Below is a small trained network, with its code and all its weights. Each question gives an input and a target symbol and asks what happens when units are switched off, that is, made to give their printed mean instead of their output.

import numpy as np


def w(rows, s, z=0):
    codes = np.array(rows[::2]) - 128.0
    scale = np.full(codes.shape[1], s)
    scale[-1] = z or s
    return codes * scale


def f(y):
    return np.maximum(y, 0)


def softmax(a):
    e = np.exp(a - a.max(-1, keepdims=True))
    return e / e.sum(-1, keepdims=True)


def log_softmax(a):
    a = a - a.max(-1, keepdims=True)
    return a - np.log(np.exp(a).sum(-1, keepdims=True))


def net(x, mask):
    ids = ['ΠΣΦΩαβγδεζθλμτ'.index(c) for c in x.split()]
    T = len(ids)
    res = E[ids] + P[:T]
    u = 0
    for l in range(2):
        r = res
        for j in range(3):
            rows = slice(2 * j, 2 * j + 2)
            q, k, v = (r @ M[l][rows].T for M in (Q, K, V))
            z = softmax(np.where(np.tri(T) > 0, q @ k.T / 2**0.5, -1e9)) @ v
            o = O[l][rows]
            res = res + np.where(mask[u + j], z, o[:, -1]) @ o[:, :-1]
        u += 3
        y = f(res @ A[l][:, :-1].T + A[l][:, -1])
        res = res + np.where(mask[u : u + 4], y, B[l][:, -1]) @ B[l][:, :-1]
        u += 4
    return log_softmax(res[-1] @ U[:, :-1].T + U[:, -1])


Q, K, V, O, A, B = {}, {}, {}, {}, {}, {}
E = w([
[104,188,201,193],'Π',
[135,144,198,120],'Σ',
[253,136,81,90],'Φ',
[42,118,112,120],'Ω',
[127,103,117,85],'α',
[113,193,38,79],'β',
[143,195,152,95],'γ',
[49,92,89,69],'δ',
[73,209,94,140],'ε',
[66,182,157,170],'ζ',
[118,132,116,157],'θ',
[76,225,108,196],'λ',
[75,135,91,122],'μ',
[110,132,139,119],'τ',
],0.014)
P = w([
[115,76,179,138],'0',
[155,147,91,143],'1',
[93,166,107,45],'2',
[104,65,33,189],'3',
[160,147,63,148],'4',
[81,112,105,10],'5',
],0.013)
Q[0] = w([
[62,175,140,127],'L0H1',
[141,218,180,4],'L0H1',
[124,55,169,117],'L0H2',
[156,169,153,69],'L0H2',
[115,157,103,133],'L0H3',
[114,125,152,110],'L0H3',
],0.024)
K[0] = w([
[75,114,117,171],'L0H1',
[144,107,252,159],'L0H1',
[156,144,156,74],'L0H2',
[83,122,180,129],'L0H2',
[125,173,118,128],'L0H3',
[127,123,108,144],'L0H3',
],0.029)
V[0] = w([
[137,141,63,113],'L0H1',
[147,78,125,136],'L0H1',
[121,131,96,133],'L0H2',
[93,88,82,211],'L0H2',
[136,98,63,255],'L0H3',
[146,206,102,138],'L0H3',
],0.0097)
O[0] = w([
[2,34,21,239,175],'L0H1',
[97,67,143,181,148],'L0H1',
[127,162,143,86,144],'L0H2',
[194,241,246,69,177],'L0H2',
[170,200,54,128,50],'L0H3',
[211,178,137,43,250],'L0H3',
],0.0049,0.002)
A[0] = w([
[220,112,8,163,161],'L0N1',
[222,81,236,224,31],'L0N2',
[89,129,2,129,251],'L0N3',
[34,232,176,171,111],'L0N4',
],0.0087,0.0022)
B[0] = w([
[8,105,132,164,255],'L0N1',
[167,60,167,229,156],'L0N2',
[177,191,168,127,241],'L0N3',
[161,78,57,85,182],'L0N4',
],0.012,0.0076)
Q[1] = w([
[60,148,111,43],'L1H1',
[144,132,48,187],'L1H1',
[125,189,96,209],'L1H2',
[197,174,170,215],'L1H2',
[144,176,157,76],'L1H3',
[5,162,157,74],'L1H3',
],0.015)
K[1] = w([
[101,82,182,61],'L1H1',
[193,156,42,158],'L1H1',
[128,191,67,140],'L1H2',
[146,249,162,172],'L1H2',
[156,93,209,134],'L1H3',
[65,163,233,194],'L1H3',
],0.016)
V[1] = w([
[116,81,158,75],'L1H1',
[111,112,162,152],'L1H1',
[62,129,154,39],'L1H2',
[147,45,3,105],'L1H2',
[97,90,188,71],'L1H3',
[130,72,107,130],'L1H3',
],0.016)
O[1] = w([
[158,207,81,196,145],'L1H1',
[60,191,132,109,166],'L1H1',
[163,255,38,135,2],'L1H2',
[131,62,31,51,148],'L1H2',
[39,155,185,99,119],'L1H3',
[115,155,150,67,240],'L1H3',
],0.009,0.0064)
A[1] = w([
[202,54,144,200,145],'L1N1',
[51,79,123,196,9],'L1N2',
[171,136,104,241,253],'L1N3',
[255,224,158,95,42],'L1N4',
],0.009,0.0046)
B[1] = w([
[185,175,79,153,252],'L1N1',
[110,220,11,186,254],'L1N2',
[79,65,180,86,235],'L1N3',
[148,99,122,229,196],'L1N4',
],0.012,0.0054)
U = w([
[207,87,130,156,144],'Π',
[144,47,212,162,164],'Σ',
[81,82,66,165,156],'Φ',
[108,198,103,54,58],'Ω',
[69,111,190,130,57],'α',
[154,223,126,160,2],'β',
[177,138,143,190,41],'γ',
[169,176,147,96,238],'δ',
[179,147,121,110,135],'ε',
[200,145,75,83,126],'ζ',
[126,108,169,143,157],'θ',
[126,89,105,2,140],'λ',
[143,171,147,100,173],'μ',
[141,162,169,101,204],'τ',
],0.0084,0.0063)

Each question gives the input, a string of symbols that net reads in full, and the target symbol t.
The units are the heads (2 rows each of Q, K, V and O) and the neurons (one row each of A and B). Each row of codes is followed by its name. A weight is (code - 128) times the scale printed after its matrix; where a second scale follows, it is the last column's (O, A, B and U).
mask holds one flag per unit, layer by layer, with each layer's heads first. A switched-off unit (its flag False) gives its mean, the last column of its rows in O or B, instead of its output. The means were averaged over made-up inputs and are rounded, as every weight is.
A unit's drop is (log p(t) with every unit on - log p(t) with that unit switched off) / (log p(t) with every unit on - log p(t) with every unit switched off).
The circuit of an input: a set's keep is (log p(t) with only the set's units on - log p(t) with every unit switched off) / (log p(t) with every unit on - log p(t) with every unit switched off). Starting from the 12 units with the biggest drops (on a tie, the unit counted first), units are removed one at a time, each time the one whose removal leaves the highest keep (on an exact tie, the one counted first), for as long as the keep stays at least 0.8.
circuit, biggest first: the units of the circuit, biggest drop first
k most important neurons: the k neurons with the biggest drops, biggest first
top k neurons in layer l: the k neurons of layer l with the biggest drops, biggest first
input Φ Π μ, target λ: circuit, biggest first -> [L1H2 L0N3 L0H2]
input Π Ω ζ, target Σ: most important neuron -> [L0N2]
input Π Π Φ Φ Σ Φ, target Σ: circuit, biggest first -> [L0N2 L1H2 L0H1]
input δ Φ τ, target β: circuit, biggest first -> [L1H2 L1H1]
input Π Φ Φ, target Σ: circuit, biggest first -> [L1H2 L0N2 L0H1]
input δ δ μ, target β: circuit, biggest first -> [L1H2 L1H1]
input ε θ Π τ λ, target λ: circuit, biggest first -> [L0N4 L1H2 L1H1]
input Φ Φ Φ, target λ: circuit, biggest first -> [L1H2 L0N2 L0N3]
input Φ Φ Π δ τ λ, target λ: 2 most important neurons -> [L0N3 L0N2]
input Φ Φ Σ, target λ: top 3 neurons in layer 0 -> [L0N1 L0N3 L0N2]
input δ γ Φ λ, target ζ: top 2 neurons in layer 0 -> [L0N4 L0N1]
input δ Π ζ ε Φ α, target β: 2 most important neurons -> [L1N4 L0N4]
input λ Π θ Π Φ τ, target Π: 2 most important neurons -> [L1N4 L0N1]
input Φ δ Φ Φ Φ, target Φ: most important neuron -> [L0N1]
input δ δ λ, target β: 3 most important neurons -> [L1N4 L0N2 L1N3]
input Π Φ τ, target Σ: top 2 neurons in layer 0 -> [L0N2 L0N1]
input Σ Π λ, target α: 2 most important neurons -> [L0N2 L0N4]
input γ Σ β Π Π, target Π: 3 most important neurons -> [L0N1 L0N4 L1N4]
input Φ Φ Φ Φ δ τ, target λ: 3 most important neurons -> [L0N1 L0N2 L0N3]
input δ ε Π τ Φ δ, target β: circuit, biggest first -> [L1H2 L1N4 L1H1]
input δ Φ Φ δ Φ α, target β: 2 most important neurons -> [L0N3 L1N4]
input δ Π δ τ Φ Π, target β: 2 most important neurons -> [L0N4 L1N4]
input Φ Φ θ, target λ: 2 most important neurons -> [L0N2 L1N2]
input Φ Φ Σ Φ ζ, target ζ: 3 most important neurons -> [L0N4 L0N1 L1N1]
input Σ Π μ μ γ Φ, target α: most important neuron -> [L0N2]
input λ Φ Φ Φ δ Φ, target Π: 4 most important neurons -> [L1N4 L0N3 L1N2 L0N4]
input μ τ λ, target ζ: circuit, biggest first -> [L0N4 L1H2]
input Φ δ δ, target λ: top 3 neurons in layer 0 -> [L0N1 L0N3 L0N2]
input Σ Φ Π μ τ δ, target α: top 3 neurons in layer 0 -> [L0N2 L0N3 L0N4]
